Here is a tiny trained network, its code and every weight. The questions are about switching its units off for an input and a target symbol, where a switched-off unit gives its printed mean instead of its output.

import numpy as np


def w(rows, s, z=0):
    codes = np.array(rows[::2]) - 128.0
    scale = np.full(codes.shape[1], s)
    scale[-1] = z or s
    return codes * scale


def norm(h):
    return h / np.sqrt((h * h).mean(-1, keepdims=True) + 1e-5)


def f(y):
    return y / 2 * (1 + np.tanh(0.7978845608 * (y + 0.044715 * y**3)))


def softmax(a):
    e = np.exp(a - a.max(-1, keepdims=True))
    return e / e.sum(-1, keepdims=True)


def log_softmax(a):
    a = a - a.max(-1, keepdims=True)
    return a - np.log(np.exp(a).sum(-1, keepdims=True))


def net(x, mask):
    ids = ['ΓΘΛΠαβδεζημξτφω'.index(c) for c in x.split()]
    T = len(ids)
    res = E[ids] + P[:T]
    r = norm(res)
    for j in range(3):
        rows = slice(2 * j, 2 * j + 2)
        q, k, v = (r @ M[0][rows].T for M in (Q, K, V))
        z = softmax(np.where(np.tri(T) > 0, q @ k.T / 2**0.5, -1e9)) @ v
        o = O[0][rows]
        res = res + np.where(mask[j], z, o[:, -1]) @ o[:, :-1]
    y = f(norm(res) @ A[0][:, :-1].T + A[0][:, -1])
    res = res + np.where(mask[3:11], y, B[0][:, -1]) @ B[0][:, :-1]
    return log_softmax(norm(res)[-1] @ U[:, :-1].T + U[:, -1])


Q, K, V, O, A, B = {}, {}, {}, {}, {}, {}
E = w([
[29,8,145,153],'Γ',
[210,41,170,165],'Θ',
[95,138,136,137],'Λ',
[138,100,116,128],'Π',
[153,95,150,112],'α',
[68,147,160,77],'β',
[141,141,162,178],'δ',
[126,56,126,7],'ε',
[139,90,177,166],'ζ',
[177,55,80,60],'η',
[93,171,175,171],'μ',
[118,90,129,172],'ξ',
[174,89,134,142],'τ',
[81,103,138,176],'φ',
[151,74,117,139],'ω',
],0.017)
P = w([
[148,140,78,178],'0',
[100,150,245,92],'1',
[139,148,71,152],'2',
[171,87,131,209],'3',
[73,155,255,98],'4',
[170,235,123,190],'5',
[156,13,101,200],'6',
],0.0091)
Q[0] = w([
[133,162,130,128],'head 1',
[97,163,8,121],'head 1',
[145,137,77,123],'head 2',
[39,129,119,78],'head 2',
[100,133,195,125],'head 3',
[223,187,68,47],'head 3',
],0.017)
K[0] = w([
[80,189,118,163],'head 1',
[224,93,1,236],'head 1',
[182,150,133,177],'head 2',
[133,130,248,136],'head 2',
[110,217,203,95],'head 3',
[213,88,49,65],'head 3',
],0.013)
V[0] = w([
[76,145,227,66],'head 1',
[101,60,131,46],'head 1',
[96,139,2,121],'head 2',
[87,106,202,62],'head 2',
[95,32,177,178],'head 3',
[72,135,198,170],'head 3',
],0.0066)
O[0] = w([
[165,21,57,85,253],'head 1',
[199,104,194,124,174],'head 1',
[58,3,60,85,83],'head 2',
[182,150,217,142,140],'head 2',
[213,138,196,185,228],'head 3',
[119,44,133,104,208],'head 3',
],0.0048,0.005)
A[0] = w([
[165,150,183,117,163],'neuron 1',
[132,204,108,3,79],'neuron 2',
[167,113,46,143,22],'neuron 3',
[125,137,111,107,96],'neuron 4',
[148,19,145,101,143],'neuron 5',
[143,73,223,123,141],'neuron 6',
[79,104,224,48,254],'neuron 7',
[111,152,180,155,158],'neuron 8',
],0.013,0.0031)
B[0] = w([
[50,117,142,76,171],'neuron 1',
[81,18,106,251,135],'neuron 2',
[224,115,117,38,145],'neuron 3',
[124,126,140,130,118],'neuron 4',
[56,225,126,142,246],'neuron 5',
[132,50,65,19,237],'neuron 6',
[171,118,243,126,200],'neuron 7',
[147,187,147,127,156],'neuron 8',
],0.011)
U = w([
[92,103,221,53,252],'Γ',
[170,117,179,95,180],'Θ',
[127,255,175,94,240],'Λ',
[130,153,79,117,69],'Π',
[159,227,84,52,39],'α',
[163,113,182,183,66],'β',
[200,163,135,159,155],'δ',
[93,48,149,164,180],'ε',
[46,143,54,110,173],'ζ',
[181,31,111,156,23],'η',
[131,162,172,142,4],'μ',
[126,106,130,222,89],'ξ',
[195,156,139,150,105],'τ',
[127,157,157,203,187],'φ',
[170,125,126,161,44],'ω',
],0.0096,0.002)

Each question gives the input, a string of symbols that net reads in full, and the target symbol t.
The units are the heads (2 rows each of Q, K, V and O) and the neurons (one row each of A and B). Each row of codes is followed by its name. A weight is (code - 128) times the scale printed after its matrix; where a second scale follows, it is the last column's (O, A, B and U).
mask holds one flag per unit, heads first, then neurons. A switched-off unit (its flag False) gives its mean, the last column of its rows in O or B, instead of its output. The means were averaged over made-up inputs and are rounded, as every weight is.
A unit's drop is (log p(t) with every unit on - log p(t) with that unit switched off) / (log p(t) with every unit on - log p(t) with every unit switched off).
The circuit of an input: a set's keep is (log p(t) with only the set's units on - log p(t) with every unit switched off) / (log p(t) with every unit on - log p(t) with every unit switched off). Starting from all 11 units, units are removed one at a time, each time the one whose removal leaves the highest keep (on an exact tie, the one counted first), for as long as the keep stays at least 0.8.
units of the circuit, in order: the units of the circuit, biggest drop first
unit that matters most: the unit with the biggest drop
top k neurons: the k neurons with the biggest drops, biggest first
which heads matter: for each layer, one digit per head in row order, 1 if its drop is at least 0.15 and else 0, layers parted by /
drop of u: that unit's drop, to one decimal
input α β α Γ α η, target η: units of the circuit, in order : neuron 2; neuron 5; head 3
input ξ Π α, target α: top 2 neurons : neuron 3; neuron 7
input α φ Λ, target Λ: unit that matters most : head 1
input φ Π α μ φ η, target η: units of the circuit, in order : neuron 2; head 3; neuron 5
input Λ φ ω ω, target ζ: units of the circuit, in order : neuron 7; neuron 5
input η α α Λ η ζ, target ζ: units of the circuit, in order : neuron 7; head 2
input μ α α, target α: which heads matter : 000
input Λ φ Λ δ ε Λ η, target α: top 4 neurons : neuron 5; neuron 3; neuron 6; neuron 2
input Λ Λ ζ, target ζ: which heads matter : 000
input Θ μ Θ ξ Λ α φ, target ζ: top 3 neurons : neuron 7; neuron 5; neuron 2
input α Λ ξ μ, target ζ: drop of head 1 : 0.2
input ω α Λ α, target ζ: drop of neuron 4 : 0.0
input Λ Λ δ δ, target ζ: drop of neuron 7 : 0.5
input Λ φ Λ δ, target ζ: drop of neuron 7 : 0.6
input α φ τ η, target α: top neuron : neuron 7
